Here is a tiny trained network, its code and every weight. The questions are about switching its units off for an input and a class, where a switched-off unit gives its printed mean instead of its output.

import numpy as np


def w(rows, s, z=0):
    codes = np.array(rows[::2]) - 128.0
    scale = np.full(codes.shape[1], s)
    scale[-1] = z or s
    return codes * scale


def norm(h):
    return h / np.sqrt((h * h).mean(-1, keepdims=True) + 1e-5)


def f(y):
    return y / 2 * (1 + np.tanh(0.7978845608 * (y + 0.044715 * y**3)))


def log_softmax(a):
    a = a - a.max(-1, keepdims=True)
    return a - np.log(np.exp(a).sum(-1, keepdims=True))


def net(x, mask):
    res = np.array(x, float).reshape(1, 8) / 4 @ E
    u = 0
    for l in range(2):
        y = f(norm(res) @ A[l][:, :-1].T + A[l][:, -1])
        res = res + np.where(mask[u : u + 5], y, B[l][:, -1]) @ B[l][:, :-1]
        u += 5
    return log_softmax(norm(res)[-1] @ U[:, :-1].T + U[:, -1])


A, B = {}, {}
E = w([
[183,107,178,7,91,197,181],'x0',
[124,107,93,83,128,107,117],'x1',
[129,117,124,128,162,138,130],'x2',
[2,208,89,100,114,138,224],'x3',
[121,126,129,121,154,133,118],'x4',
[118,116,146,137,105,112,144],'x5',
[125,128,144,146,120,128,137],'x6',
[220,198,165,99,151,18,185],'x7',
],0.0068)
A[0] = w([
[247,71,188,109,118,157,68,16],'0.n0',
[139,143,143,136,159,54,112,43],'0.n1',
[159,71,123,161,82,174,66,232],'0.n2',
[125,110,151,102,96,189,109,128],'0.n3',
[206,77,116,187,120,95,44,250],'0.n4',
],0.013,0.0018)
B[0] = w([
[168,74,93,129,43,63,147,244],'0.n0',
[185,102,115,175,131,137,165,174],'0.n1',
[85,90,130,125,247,94,164,206],'0.n2',
[123,76,68,82,135,134,150,167],'0.n3',
[95,175,193,69,158,163,73,254],'0.n4',
],0.015,0.0098)
A[1] = w([
[199,162,182,30,138,104,108,12],'1.n0',
[21,89,96,204,146,117,66,89],'1.n1',
[155,153,139,46,132,236,232,75],'1.n2',
[35,92,44,174,65,242,108,208],'1.n3',
[104,172,9,204,162,87,159,42],'1.n4',
],0.012,0.0012)
B[1] = w([
[158,210,114,223,150,206,153,250],'1.n0',
[170,220,129,63,111,124,72,239],'1.n1',
[75,119,183,100,105,218,171,225],'1.n2',
[161,110,27,174,57,128,8,255],'1.n3',
[23,127,168,178,116,8,177,236],'1.n4',
],0.013,0.0068)
U = w([
[66,137,183,99,224,123,52,199],'0',
[182,204,180,243,196,116,120,99],'1',
[71,196,68,183,92,71,56,138],'2',
[22,156,185,203,126,40,197,169],'3',
[115,23,88,97,177,98,165,170],'4',
[219,111,158,129,69,105,182,151],'5',
[24,90,89,96,40,214,112,3],'6',
[91,182,182,140,84,213,247,56],'7',
],0.013,0.0028)

Each question gives the input, the list of numbers given to net, and the class t.
The units are the neurons (one row each of A and B). Each row of codes is followed by its name. A weight is (code - 128) times the scale printed after its matrix; where a second scale follows, it is the last column's (A, B and U).
mask holds one flag per neuron, layer by layer. A switched-off neuron (its flag False) gives its mean, the last column of its row in B, instead of its output. The means were averaged over made-up inputs and are rounded, as every weight is.
A unit's drop is (log p(t) with every unit on - log p(t) with that unit switched off) / (log p(t) with every unit on - log p(t) with every unit switched off).
The circuit of an input: a set's keep is (log p(t) with only the set's units on - log p(t) with every unit switched off) / (log p(t) with every unit on - log p(t) with every unit switched off). Starting from all 10 units, units are removed one at a time, each time the one whose removal leaves the highest keep (on an exact tie, the one counted first), for as long as the keep stays at least 0.8.
circuit, biggest first: the units of the circuit, biggest drop first
top k neurons: the k neurons with the biggest drops, biggest first
top k neurons in layer l: the k neurons of layer l with the biggest drops, biggest first
input [-8,-3,-2,-6,-4,-3,5,0], class 0: circuit, biggest first : (0.n4)
input [1,-8,0,1,5,-7,1,4], class 7: top 2 neurons in layer 1 : (1.n2, 1.n3)
input [1,2,2,6,2,5,4,1], class 7: top 3 neurons : (0.n0, 0.n2, 1.n2)
input [-1,6,-2,0,6,7,-3,5], class 1: top 2 neurons : (0.n0, 0.n2)
input [2,5,-1,2,-1,7,-1,8], class 7: circuit, biggest first : (0.n0, 1.n2)
input [-1,-4,-1,3,8,-8,-1,5], class 3: circuit, biggest first : (0.n4, 1.n4)
input [-7,4,-5,0,-6,-5,4,-6], class 0: circuit, biggest first : (0.n2, 0.n0)
input [1,6,-1,6,-1,8,2,8], class 7: circuit, biggest first : (0.n0, 1.n2)
input [1,1,7,4,-4,-4,-6,0], class 6: top 2 neurons in layer 1 : (1.n2, 1.n3)
input [0,6,-6,-7,-4,6,5,-6], class 0: top 2 neurons in layer 0 : (0.n4, 0.n2)
input [-4,6,-2,-4,-7,-4,-6,3], class 1: circuit, biggest first : (0.n4, 1.n0, 0.n1)
input [4,-1,-1,-8,3,-4,4,-6], class 4: circuit, biggest first : (0.n0, 0.n2)
input [3,-6,7,-4,-3,3,3,-6], class 4: top 2 neurons in layer 0 : (0.n0, 0.n2)
input [2,-1,-5,8,7,6,3,3], class 7: top 2 neurons : (0.n0, 0.n2)
input [6,-2,-6,-5,-2,6,-3,-1], class 4: circuit, biggest first : (0.n2)
input [7,-8,6,8,-2,-4,6,-2], class 6: top 3 neurons : (1.n3, 0.n4, 0.n2)
input [1,-8,7,1,-1,-5,2,6], class 7: top 3 neurons : (0.n0, 0.n2, 1.n3)
input [-1,-4,-1,7,8,7,-8,-7], class 2: top 3 neurons : (0.n4, 1.n3, 1.n1)
input [7,5,5,2,-1,-5,1,2], class 7: top 2 neurons in layer 1 : (1.n3, 1.n0)
input [2,-3,0,1,-5,-6,0,2], class 7: circuit, biggest first : (1.n2)
